Each row is followed by its group and then its class within the group.
[ 17 -14  -9  22 -40  29  10  18  37   4   2  12   6 -26 -19  -3 -20 -17
  24 -10   7  11  13]
Zd > SZ
[ 17 -34 -15  11  -8  15 -10  -7  30 -19 -19   8 -19  -4  -3  -6  -5 -26
   0 -47   6  22  21]
Rc > Qm
[-18 -23   7  20  11   0  13   4  21   1 -24  20 -42  -5  -2   9   2 -18
  33 -22  -5  33  38]
Rc > MB
[-16 -16 -19  29  -7  50   0  21  42  22 -10  15 -11 -37 -15  -7  11 -22
  17   1  -8 -10  19]
Zd > SZ
[ -5 -29  -7  21  -6  43  11   3  44  -2 -25  20 -43  -8 -17  -3  -5 -37
  40 -52 -15  12  33]
Rc > MB
[ 34 -23 -19  15 -35  64 -16  10  42  24 -10  -1  -4 -24 -12 -10 -20 -20
  22  14  25   3   5]
PH > NM
[ 24 -31 -15  23 -42  40 -24  22  35  13  -7  23 -11 -42   6  -3  13 -30
  19   6  26  15  35]
Tr > Fj
[ 31  -9 -18  33 -48  18 -17  20  47  30  10  13  16 -20 -20  -5  -1 -10
  11  12  28   8   8]
PH > NM
[ 27 -19 -25  26 -49  35   0   9  56  31   3  25  -8 -52  -3   3   8 -31
  14  -9  25   6  56]
Tr > MQ
[ 25 -27 -34  23 -18  77 -21  34  53  13  10  -5   6 -44  -9 -22  -7 -22
   0   3  28 -14  -4]
PH > TJ
[ 20 -16 -25  -7 -26  33  -2  -5  37  14  12  19  -2 -35  -2  -8  14 -31
  17  -3  20 -12  23]
Tr > MQ
[ -1 -33 -11  26   1  32  -2  10  22   0   8  12  -4 -22 -17  -1   1 -27
  14  16   4  -6  20]
Zd > DJ
[ 12  -2 -46   8 -17  38  20   0  36  25  14   1   3 -33 -18   1  10 -12
  16 -15  13  16  53]
Tr > MQ
[ 12 -35   0  25   5  32   4   3  19  -2  -4   4 -24  -5 -16   2   0 -33
  20 -19  11  -2  47]
Rc > Qm
[  7  -9 -11  36 -16  11  -3   8  14  16  13  -5   0 -25 -12  -5  15 -22
   2 -17  21  -2  32]
Tr > MQ
[ 10 -11 -13  32 -18  42  -4  31  36  51   2   9 -17 -28 -13   3  12 -34
  33  16  16  27  37]
Tr > Fj
[-17 -15  -5  21  19  15   6   9  10  12  -2 -10 -14 -10  -8  10   7 -10
  18  13   4  26  23]
Zd > SZ
[ 16 -35 -15  30  -4  27 -10  12  20   0  -4  13 -39 -12  -2  -4  -1 -30
  13 -50   6  -1  39]
Rc > Qm
[ 20 -14 -15  36 -20  36  -6  16  52  22   9  12  -7 -19 -19  -2   3 -31
  39 -24  26   5  56]
Tr > MQ
[ 57 -48  -9  31 -27  38 -24   4  48   2 -16  25 -40  -1 -19   3   0 -37
  27 -38  29  14  33]
Rc > Qm
[  5 -37  -2  25  -7  38  -2  16  20  19   1   9 -21 -10 -18   2   9 -28
  27  16   3  13  26]
Zd > DJ
[ 15  -1 -24  15 -24  46   5  14  54  16   9  33  18 -33  -9 -11   0  -4
  24   1  16   1  17]
PH > TJ
[ 17 -22 -20  23 -26  43  -5  11  44  13 -21  29 -27 -20 -10   2   3 -40
  42 -36   5  24  37]
Rc > Qm
[-10 -38  -2  34   7  40  10  22  29   5   3   6 -24 -40 -17   2 -10 -43
  23  26  13  -3  28]
Zd > DJ
[  5 -30  -6  26  -8  39  -9  31  46  -2 -27  26 -28 -17 -11  -9  -3 -19
  31 -31  -6  12   8]
Rc > MB
[  5  -9 -27  30 -22  22  12  10  55  22  21  -6  42 -17   8  -9  -7 -15
  -7  20  21   4  -7]
PH > TJ
[-22 -23   4  20   1  14   4  19  10  19   1  12  -2 -25 -25   3   0 -20
  20  24   5  -3   9]
Zd > SZ
[ 11 -14 -18  29  -5  15 -13  12  52 -11 -21   8 -21 -10 -11  -6  -6 -13
   2 -34  14  13   3]
Rc > Qm
[-18 -12 -13  34  -3  18  19  13  35   3   1   5 -44 -19 -13   5  -3 -27
  -5  14  15  13  15]
Zd > DJ
[ 19   4 -34  -3 -34  53  -9  19  58   8  -2  28  13 -45  -2 -17  -8   5
   3   3  23   1   0]
PH > NM
[ 15 -11  -7  28 -29  37  -6  21  44  38  -8  20  -8 -25  -8   7  13 -31
  38   0  22  30  45]
Tr > Fj
[-15 -30  -9  16 -29  48  13   9  35   7   7  12  -9 -37 -19   1   5 -25
  23  12   6  -9  34]
Zd > DJ
[ 19 -36   8  24  -2  18  -2  10  -4  -4 -11   5  -2  -9 -17   2  13 -21
  22  36   3   8  15]
Zd > DJ
[ 10 -45   4  31  -1  40   0  26  15   5 -19   2 -20 -10 -30   2   1 -21
  24   9  -3   0  27]
Zd > DJ
[ 24 -12 -27  19 -43  65  -3  36  60  24   3   6  21 -29 -22 -10   3 -26
  21  29  17   2   7]
PH > TJ
[-66 -13 -10  13 -20   5  19   2  28  -9 -14  22 -21  -7 -23   9  11 -23
  34 -42  -9  26  16]
Rc > MB
[ -1 -43  -5  21   0   9   9  23  -7 -10   8   9  -6 -26 -25   3 -13 -29
   8  21  -2  -4  20]
Zd > DJ
[  3 -28 -20  35 -12  31   0  19  31  15   7  13 -10 -15 -16   8  -1 -33
  13   9   8  -8  12]
Zd > DJ
[ 11 -32  -6  24 -14  17   9   9  13   4   9  11  -7 -21 -19   5  -1 -35
  17  25  10   2  56]
Zd > DJ
[  2 -29 -20  18 -21  36  18   6  38  -1 -23  31 -25  -1 -20  -4 -10 -27
  24 -42 -10 -18  26]
Rc > MB
[  2  -3 -29  23 -18  23   3   7  39  30  16   2 -11 -33  -2   4  14 -52
  19 -29  14  25  65]
Tr > MQ
[ 28 -28 -46  24 -36  50  -6  13  56  28   7   5  -2 -27 -14  -3   7 -27
   5 -21  17   9  45]
PH > NM
[ 20 -20 -26  -1 -27  61 -14  39  38  -3  26  11  15 -63 -17 -10   0 -16
 -12  39  20 -12  31]
PH > TJ
[ 21 -18  -9  31 -19  47 -19  23  34  36  -4   9 -15 -22  -2  -3  15 -26
  35  22  19  21  15]
Tr > Fj
[ 16 -42  -2  13 -16  41   9   8  17 -18  -1  32 -40 -27 -18  -4   8 -34
  42 -19  -7  -5  41]
Rc > MB
[ -5  -8 -18  18  -5  29   1   9  34  35   6   7  -3 -23  -2  15  20 -21
  17   3  21  35  21]
Tr > Fj
[ 24 -18   4  12 -29  84   5  37  13  29  -3  22 -15 -42 -17  -7   3 -18
  42  28 -11 -34  20]
Zd > SZ
[  9 -19   1  29 -30  24 -18  11   9  32  -1  33  -5 -22  20  -2  15 -27
  38  29  20   3  16]
Tr > Fj
[  4 -17  -7  32 -26  34  -1   8  12  47  21  11   8 -36  -6   1   6 -25
  14  14  24  11  29]
Tr > Fj
[ 25 -12 -24  25 -26  20 -15  12   2  33  18  -8   2 -30  13  -4  12 -25
  -4  12  17   3  33]
Tr > MQ
[ -5 -40 -21  33   0  20 -36  15  31   1 -12   6 -35   0 -10 -13   2 -36
  16 -14  15  23   9]
Rc > Qm
[-13 -15  -5  15  -2  25  14  18  35   5   0   6 -16 -25 -32 -16   0 -15
  20   8  -2   4  26]
Zd > SZ
[  9 -19   0  24 -14  17   4  14  29  32  -2   9 -25 -10  -5  13  21 -23
  37   8  17  34  33]
Tr > Fj
[ -6 -15  -5  16   4  32   9  12  10  -4  -7  20 -15 -16 -22   3 -13 -21
  17  16   1   3  16]
Zd > DJ
[-11 -10  -8  32   1  43  19  10  45  -1 -21  29 -40  -7 -19  -8   0 -25
  44 -48  -8   1  20]
Rc > MB
[  0 -34  -4  18   0  24 -17  27  33  -7 -29  21 -35  -6  -6  -3 -15 -29
  19 -35  26  29   9]
Rc > Qm

Each row is followed by its group and then its class within the group.
[-29  -2   6  11   5  11  -2 -23   1  -7  18  -2  23  -8 -14  10 -12  12
  -6 -11  10 -16   1]
HG > ZS
[-14 -19  14 -19   1  -2  -6 -14   2   2  22  -2 -29  -8  12   4  -1  28
  -8 -10 -14   0  -6]
HG > Nr
[-42  -5 -28   7  29  20  15 -26  13  -9  48 -19   8   0 -27  -8   1   5
   4  12  -2 -29  10]
LT > GN
[-19   2 -11   0 -27   3   7 -22 -11  -3  -6  32   6  -9  16  -6 -14 -11
 -15  -2  -2  27 -15]
NF > SF
[-16   3  -8   2  30  19  12 -12  15  -4  32  -5  -7  13 -19   5  -1  -3
   3   3  -9 -13   1]
LT > Mf
[  7  -2 -16   9  14   7   3 -22  11  -7  34   1  -1   8 -18  -3   5  16
  -7  18  -2 -30  -7]
LT > GN
[-10  -7 -18 -16 -10   3 -14 -14  20 -12  33 -18 -17  -6 -35  14 -17   5
   9  11 -13 -20   6]
LT > GN
[-41  -1  30  -4  18  11 -11 -22  -9   3  38  -5   4  -5  -5   1  -3  16
 -15  -9  -2 -27  -2]
HG > Nr
[-54 -12  -4  10  23  15   3 -16  -7  -4  19  -9  22 -10  -8   9   0  13
  -2  -8  11 -23   6]
HG > ZS
[-20   6   7   5  28  12  -1 -18   8  -3  39  -8  17  10 -29  -7   7   9
  -4  12   4 -36   9]
LT > GN
[-32 -24  21   1 -29   7  -6 -17  -8   2  21 -14 -20 -27 -10   5 -26  15
 -12  -6 -16 -23   1]
HG > Nr
[-15  -9 -16  22  19  15  -2 -24   2  -8  37   3  11   4 -12  -2  -2  20
  -7  12  -7 -32  -9]
LT > GN
[ 46  -3 -28  -6 -17 -41  33 -12  12 -14  33  18   2   9   7 -22  -4  -7
  -4  -7  12  19 -11]
NF > Gm
[-51 -17   5  -7  -3   8   5 -19   2  -8  14 -17   2 -13 -13  10 -16  13
   3 -10  -8  -8   6]
HG > ZS
